Here is a tiny trained network, its code and every weight. The questions are about switching its units off for an input and a class, where a switched-off unit gives its printed mean instead of its output.

import numpy as np


def w(rows, s, z=0):
    codes = np.array(rows[::2]) - 128.0
    scale = np.full(codes.shape[1], s)
    scale[-1] = z or s
    return codes * scale


def f(y):
    return np.maximum(y, 0)


def log_softmax(a):
    a = a - a.max(-1, keepdims=True)
    return a - np.log(np.exp(a).sum(-1, keepdims=True))


def net(x, mask):
    res = np.array(x, float).reshape(1, 4) / 4 @ E
    y = f(res @ A[0][:, :-1].T + A[0][:, -1])
    res = res + np.where(mask, y, B[0][:, -1]) @ B[0][:, :-1]
    return log_softmax(res[-1] @ U[:, :-1].T + U[:, -1])


A, B = {}, {}
E = w([
[79,66,222,98],'x0',
[171,86,85,2],'x1',
[222,202,220,93],'x2',
[244,110,117,189],'x3',
],0.0084)
A[0] = w([
[194,107,142,42,114],'N1',
[75,125,63,199,180],'N2',
[7,171,84,172,129],'N3',
[88,224,224,56,134],'N4',
[122,25,218,112,171],'N5',
[141,60,124,72,205],'N6',
[112,154,97,179,254],'N7',
],0.012,0.004)
B[0] = w([
[150,163,79,111,227],'N1',
[197,159,196,145,241],'N2',
[247,124,115,124,254],'N3',
[127,154,113,226,251],'N4',
[130,96,210,123,234],'N5',
[125,106,117,113,225],'N6',
[192,153,93,183,218],'N7',
],0.013,0.0082)
U = w([
[89,87,179,182,111],'0',
[177,105,133,75,82],'1',
[192,163,121,252,143],'2',
[118,143,28,87,2],'3',
],0.015,0.00095)

Each question gives the input, the list of numbers given to net, and the class t.
The units are the neurons (one row each of A and B). Each row of codes is followed by its name. A weight is (code - 128) times the scale printed after its matrix; where a second scale follows, it is the last column's (A, B and U).
mask holds one flag per neuron, in row order. A switched-off neuron (its flag False) gives its mean, the last column of its row in B, instead of its output. The means were averaged over made-up inputs and are rounded, as every weight is.
A unit's drop is (log p(t) with every unit on - log p(t) with that unit switched off) / (log p(t) with every unit on - log p(t) with every unit switched off).
The circuit of an input: a set's keep is (log p(t) with only the set's units on - log p(t) with every unit switched off) / (log p(t) with every unit on - log p(t) with every unit switched off). Starting from all 7 units, units are removed one at a time, each time the one whose removal leaves the highest keep (on an exact tie, the one counted first), for as long as the keep stays at least 0.8.
units of the circuit, in order: the units of the circuit, biggest drop first
k most important neurons: the k neurons with the biggest drops, biggest first
drop of u: that unit's drop, to one decimal
input [1,5,-5,-3], class 1: units of the circuit, in order	N4
input [-4,6,-6,-8], class 1: units of the circuit, in order	N3, N4
input [-5,6,-4,1], class 3: units of the circuit, in order	N4, N5
input [8,-4,5,-2], class 0: 2 most important neurons	N5, N3
input [8,5,-2,-4], class 0: units of the circuit, in order	N5, N3
input [7,-4,-3,4], class 0: 2 most important neurons	N5, N4
input [-4,5,3,-5], class 3: units of the circuit, in order	N2, N5
input [-6,7,8,-3], class 3: 2 most important neurons	N1, N2
input [2,2,-2,-5], class 1: 2 most important neurons	N7, N3
input [3,8,2,-8], class 3: units of the circuit, in order	N1, N2
input [8,-1,2,8], class 0: 2 most important neurons	N3, N5
input [2,4,-7,4], class 0: 2 most important neurons	N3, N1
input [-7,5,6,4], class 3: drop of N4	0.1
input [3,5,1,1], class 1: drop of N5	0.2
input [5,-2,-5,-1], class 1: most important neuron	N4
input [-4,8,5,5], class 3: drop of N1	0.2
